Here is a tiny trained network, its code and every weight. The questions are about switching its units off for an input and a target symbol, where a switched-off unit gives its printed mean instead of its output.

import numpy as np


def w(rows, s, z=0):
    codes = np.array(rows[::2]) - 128.0
    scale = np.full(codes.shape[1], s)
    scale[-1] = z or s
    return codes * scale


def norm(h):
    return h / np.sqrt((h * h).mean(-1, keepdims=True) + 1e-5)


def f(y):
    return y / 2 * (1 + np.tanh(0.7978845608 * (y + 0.044715 * y**3)))


def softmax(a):
    e = np.exp(a - a.max(-1, keepdims=True))
    return e / e.sum(-1, keepdims=True)


def log_softmax(a):
    a = a - a.max(-1, keepdims=True)
    return a - np.log(np.exp(a).sum(-1, keepdims=True))


def net(x, mask):
    ids = ['ΓΔΞΣΨεημπ'.index(c) for c in x.split()]
    T = len(ids)
    res = E[ids] + P[:T]
    u = 0
    for l in range(3):
        q, k, v = (norm(res) @ M[l].T for M in (Q, K, V))
        z = softmax(np.where(np.tri(T) > 0, q @ k.T / 2**0.5, -1e9)) @ v
        res = res + np.where(mask[u], z, O[l][:, -1]) @ O[l][:, :-1]
        u += 1
        y = f(norm(res) @ A[l][:, :-1].T + A[l][:, -1])
        res = res + np.where(mask[u : u + 4], y, B[l][:, -1]) @ B[l][:, :-1]
        u += 4
    return log_softmax(norm(res)[-1] @ U[:, :-1].T + U[:, -1])


Q, K, V, O, A, B = {}, {}, {}, {}, {}, {}
E = w([
[192,143,47],'Γ',
[152,57,64],'Δ',
[158,79,10],'Ξ',
[125,80,13],'Σ',
[144,56,63],'Ψ',
[231,81,1],'ε',
[204,89,22],'η',
[205,69,68],'μ',
[115,76,46],'π',
],0.0094)
P = w([
[119,180,184],'0',
[120,178,59],'1',
[76,59,147],'2',
[129,172,61],'3',
[136,174,59],'4',
[107,127,160],'5',
[124,16,1],'6',
[134,176,61],'7',
[110,132,161],'8',
[111,14,8],'9',
[135,180,60],'10',
[111,135,162],'11',
],0.018)
Q[0] = w([
[181,37,204],'L0H1',
[5,15,166],'L0H1',
],0.012)
K[0] = w([
[164,6,97],'L0H1',
[86,94,106],'L0H1',
],0.02)
V[0] = w([
[168,75,3],'L0H1',
[254,48,211],'L0H1',
],0.0087)
O[0] = w([
[108,4,125,253],'L0H1',
[183,111,176,129],'L0H1',
],0.018,0.0033)
A[0] = w([
[82,90,145,141],'L0N1',
[108,143,100,249],'L0N2',
[32,98,254,182],'L0N3',
[101,205,198,254],'L0N4',
],0.019,0.0087)
B[0] = w([
[79,183,82,188],'L0N1',
[79,111,142,255],'L0N2',
[132,253,152,170],'L0N3',
[83,100,156,177],'L0N4',
],0.019,0.0086)
Q[1] = w([
[254,117,12],'L1H1',
[200,220,43],'L1H1',
],0.0083)
K[1] = w([
[252,59,119],'L1H1',
[191,102,182],'L1H1',
],0.014)
V[1] = w([
[255,98,74],'L1H1',
[169,127,73],'L1H1',
],0.0099)
O[1] = w([
[76,50,164,2],'L1H1',
[84,254,104,108],'L1H1',
],0.0079,0.0053)
A[1] = w([
[206,57,144,113],'L1N1',
[9,171,128,252],'L1N2',
[31,115,234,108],'L1N3',
[119,164,184,66],'L1N4',
],0.014,0.0036)
B[1] = w([
[83,131,65,141],'L1N1',
[229,132,97,248],'L1N2',
[176,190,2,140],'L1N3',
[175,94,145,129],'L1N4',
],0.0088,0.012)
Q[2] = w([
[70,60,184],'L2H1',
[231,245,145],'L2H1',
],0.011)
K[2] = w([
[87,58,148],'L2H1',
[213,223,5],'L2H1',
],0.011)
V[2] = w([
[4,34,198],'L2H1',
[12,37,61],'L2H1',
],0.0041)
O[2] = w([
[3,176,232,5],'L2H1',
[180,22,145,191],'L2H1',
],0.0042,0.003)
A[2] = w([
[183,117,222,88],'L2N1',
[154,7,137,166],'L2N2',
[122,168,102,253],'L2N3',
[158,75,114,171],'L2N4',
],0.016,0.0069)
B[2] = w([
[116,92,183,123],'L2N1',
[13,129,209,244],'L2N2',
[86,35,254,254],'L2N3',
[46,79,152,202],'L2N4',
],0.0097,0.0091)
U = w([
[201,105,98,202],'Γ',
[152,136,163,228],'Δ',
[158,73,42,41],'Ξ',
[81,144,41,11],'Σ',
[145,147,157,253],'Ψ',
[56,119,212,98],'ε',
[195,4,149,34],'η',
[176,73,221,120],'μ',
[74,188,106,145],'π',
],0.024,0.0069)

Each question gives the input, a string of symbols that net reads in full, and the target symbol t.
The units are the heads (2 rows each of Q, K, V and O) and the neurons (one row each of A and B). Each row of codes is followed by its name. A weight is (code - 128) times the scale printed after its matrix; where a second scale follows, it is the last column's (O, A, B and U).
mask holds one flag per unit, layer by layer, with each layer's heads first. A switched-off unit (its flag False) gives its mean, the last column of its rows in O or B, instead of its output. The means were averaged over made-up inputs and are rounded, as every weight is.
A unit's drop is (log p(t) with every unit on - log p(t) with that unit switched off) / (log p(t) with every unit on - log p(t) with every unit switched off).
The circuit of an input: a set's keep is (log p(t) with only the set's units on - log p(t) with every unit switched off) / (log p(t) with every unit on - log p(t) with every unit switched off). Starting from the 12 units with the biggest drops (on a tie, the unit counted first), units are removed one at a time, each time the one whose removal leaves the highest keep (on an exact tie, the one counted first), for as long as the keep stays at least 0.8.
circuit, biggest first: the units of the circuit, biggest drop first
most important unit: the unit with the biggest drop
top k neurons: the k neurons with the biggest drops, biggest first
top k neurons in layer l: the k neurons of layer l with the biggest drops, biggest first
drop when u is switched off: that unit's drop, to one decimal
input η μ η η Ξ Δ ε Γ μ Ξ, target ε: top 2 neurons -> (L2N2; L1N2)
input Σ π μ η Ξ ε Γ π, target Σ: circuit, biggest first -> (L0H1; L2N2; L0N3)
input Γ Γ ε ε Ψ ε η Ξ Ψ Ψ Δ, target Γ: top 2 neurons -> (L2N2; L1N2)
input Ξ Σ η η, target Ξ: top 2 neurons in layer 2 -> (L2N2; L2N3)
input ε π Γ ε Ξ Ψ ε Σ π ε, target ε: circuit, biggest first -> (L2N2; L1N2)
input η ε Δ π ε ε μ η Ξ η Δ, target η: circuit, biggest first -> (L2N2; L0N1)
input Ξ ε π Γ ε, target Ξ: top 3 neurons -> (L2N2; L0N1; L0N3)
input Δ μ μ ε ε Ψ, target Ψ: most important unit -> L0N3
input ε Ξ π Ξ π Γ Ψ Δ Σ, target Σ: top 2 neurons -> (L0N1; L2N2)
input Ψ Σ π Ξ Ψ η η μ μ Ξ Ψ, target Ψ: circuit, biggest first -> (L0H1; L2N2; L0N1)
input Δ π Ξ π Ψ Γ Σ ε η, target η: top 3 neurons -> (L0N1; L0N3; L2N2)
input ε η ε η Ψ Δ ε Ξ Ξ, target Ξ: top 3 neurons -> (L2N2; L0N3; L1N2)
input Γ Ξ Ξ Ξ Σ Ψ ε η π Γ μ, target Γ: top 2 neurons -> (L2N2; L1N2)
input π ε μ ε Ψ, target π: circuit, biggest first -> (L0H1)
input ε ε π, target π: circuit, biggest first -> (L0N1; L0N3)
input η μ Γ Σ ε, target η: top 3 neurons -> (L0N4; L0N1; L2N2)
input η ε η π ε π Ξ ε η ε ε Γ, target Γ: top 2 neurons -> (L1N3; L0N4)
input π Δ Ξ η Δ ε Δ Ξ ε π Σ Ξ, target Ξ: top 3 neurons -> (L2N2; L1N2; L0N1)
input η π Ψ μ Δ Γ π η, target η: top 3 neurons -> (L0N4; L2N2; L0N1)
input Γ ε Σ Ξ μ μ Δ η η η Σ, target Γ: top 3 neurons -> (L2N2; L1N2; L0N1)
input ε π π π ε ε π Γ Ξ Γ μ μ, target μ: top 4 neurons -> (L0N3; L0N2; L2N2; L1N2)
input Ξ Σ Ξ π Σ, target Ξ: top 3 neurons -> (L2N2; L0N1; L1N2)
input μ Ψ ε Ψ ε, target μ: top 2 neurons -> (L1N2; L2N2)
input Ψ η Δ μ Ξ, target Ψ: top 3 neurons in layer 2 -> (L2N2; L2N3; L2N4)
input ε ε Ψ ε μ ε μ η Ξ μ Ξ Δ, target Δ: top 2 neurons in layer 0 -> (L0N3; L0N1)
input μ Γ Ψ η, target μ: drop when L2N2 is switched off -> 0.2
input ε ε μ Σ Ψ Γ, target Γ: drop when L0N2 is switched off -> 0.6
input μ Δ μ Δ Σ μ, target μ: drop when L1N2 is switched off -> 0.2
input π Ψ ε μ ε, target π: drop when L0N3 is switched off -> 0.0
